Here is a tiny trained network, its code and every weight. The questions are about switching its units off for an input and a class, where a switched-off unit gives its printed mean instead of its output.

import numpy as np


def w(rows, s, z=0):
    codes = np.array(rows[::2]) - 128.0
    scale = np.full(codes.shape[1], s)
    scale[-1] = z or s
    return codes * scale


def norm(h):
    return h / np.sqrt((h * h).mean(-1, keepdims=True) + 1e-5)


def f(y):
    return y / 2 * (1 + np.tanh(0.7978845608 * (y + 0.044715 * y**3)))


def log_softmax(a):
    a = a - a.max(-1, keepdims=True)
    return a - np.log(np.exp(a).sum(-1, keepdims=True))


def net(x, mask):
    res = np.array(x, float).reshape(1, 4) / 4 @ E
    u = 0
    for l in range(4):
        y = f(norm(res) @ A[l][:, :-1].T + A[l][:, -1])
        res = res + np.where(mask[u : u + 3], y, B[l][:, -1]) @ B[l][:, :-1]
        u += 3
    return log_softmax(norm(res)[-1] @ U[:, :-1].T + U[:, -1])


A, B = {}, {}
E = w([
[195,68,56],'x0',
[228,141,236],'x1',
[138,147,172],'x2',
[41,2,99],'x3',
],0.0065)
A[0] = w([
[2,8,22,2],'0.n1',
[55,90,155,253],'0.n2',
[94,207,43,36],'0.n3',
],0.0091,0.0032)
B[0] = w([
[2,145,148,253],'0.n1',
[104,123,46,207],'0.n2',
[171,109,147,151],'0.n3',
],0.011,0.006)
A[1] = w([
[130,35,254,88],'1.n1',
[168,166,108,4],'1.n2',
[177,72,57,112],'1.n3',
],0.0083,0.0025)
B[1] = w([
[217,71,154,255],'1.n1',
[45,108,175,95],'1.n2',
[2,194,96,161],'1.n3',
],0.0091,0.0011)
A[2] = w([
[178,130,136,208],'2.n1',
[177,113,6,132],'2.n2',
[146,128,125,4],'2.n3',
],0.014,0.0037)
B[2] = w([
[97,179,119,253],'2.n1',
[63,117,1,197],'2.n2',
[47,63,225,85],'2.n3',
],0.0071,0.003)
A[3] = w([
[79,132,6,252],'3.n1',
[116,151,189,253],'3.n2',
[161,150,129,16],'3.n3',
],0.015,0.0034)
B[3] = w([
[166,85,75,251],'3.n1',
[136,106,66,162],'3.n2',
[3,150,236,129],'3.n3',
],0.012,0.013)
U = w([
[66,110,133,150],'0',
[114,131,164,7],'1',
[143,101,169,26],'2',
[136,91,56,197],'3',
[76,83,113,72],'4',
[125,91,171,46],'5',
[173,105,180,182],'6',
[159,251,136,154],'7',
],0.024,0.011)

Each question gives the input, the list of numbers given to net, and the class t.
The units are the neurons (one row each of A and B). Each row of codes is followed by its name. A weight is (code - 128) times the scale printed after its matrix; where a second scale follows, it is the last column's (A, B and U).
mask holds one flag per neuron, layer by layer. A switched-off neuron (its flag False) gives its mean, the last column of its row in B, instead of its output. The means were averaged over made-up inputs and are rounded, as every weight is.
A unit's drop is (log p(t) with every unit on - log p(t) with that unit switched off) / (log p(t) with every unit on - log p(t) with every unit switched off).
The circuit of an input: a set's keep is (log p(t) with only the set's units on - log p(t) with every unit switched off) / (log p(t) with every unit on - log p(t) with every unit switched off). Starting from all 12 units, units are removed one at a time, each time the one whose removal leaves the highest keep (on an exact tie, the one counted first), for as long as the keep stays at least 0.8.
circuit, biggest first: the units of the circuit, biggest drop first
unit that matters most: the unit with the biggest drop
top k neurons: the k neurons with the biggest drops, biggest first
k most important neurons of layer l: the k neurons of layer l with the biggest drops, biggest first
drop when u is switched off: that unit's drop, to one decimal
input [4,4,4,-5], class 7: unit that matters most : 3.n1
input [-8,-2,6,0], class 3: top 2 neurons : [0.n1, 0.n2]
input [-8,8,-3,3], class 6: top 3 neurons : [1.n1, 0.n1, 3.n1]
input [-5,-2,0,-3], class 7: circuit, biggest first : [3.n1, 2.n2, 0.n1]
input [1,-1,2,-6], class 7: circuit, biggest first : [0.n2, 3.n1]
input [8,8,4,3], class 6: circuit, biggest first : [0.n2, 3.n1]
input [0,0,-8,-5], class 7: top 2 neurons : [0.n2, 1.n2]
input [-3,-6,4,-5], class 7: circuit, biggest first : [0.n2, 3.n1, 0.n3, 2.n2]
input [6,8,-6,0], class 7: circuit, biggest first : [0.n2, 3.n1, 2.n1, 1.n3]
input [-3,8,1,2], class 6: circuit, biggest first : [3.n1, 1.n1]
input [-2,6,-2,-2], class 7: top 3 neurons : [3.n1, 2.n1, 0.n3]
input [1,6,-7,-4], class 7: top 2 neurons : [3.n1, 2.n1]
input [3,8,-5,-3], class 7: top 3 neurons : [3.n1, 2.n1, 0.n1]
input [-2,7,-5,0], class 6: top 2 neurons : [1.n1, 3.n1]
input [-2,0,5,-4], class 7: circuit, biggest first : [3.n1]
input [1,6,-2,3], class 6: top 3 neurons : [0.n2, 1.n1, 3.n1]
input [1,4,-2,1], class 6: top 2 neurons : [1.n1, 0.n2]
input [-5,-1,-5,-3], class 7: 2 most important neurons of layer 0 : [0.n1, 0.n2]
input [-6,1,8,2], class 3: top 2 neurons : [3.n2, 0.n1]
input [-1,-1,4,-4], class 7: top neuron : [3.n1]
input [1,6,6,2], class 6: drop when 3.n1 is switched off : 0.1
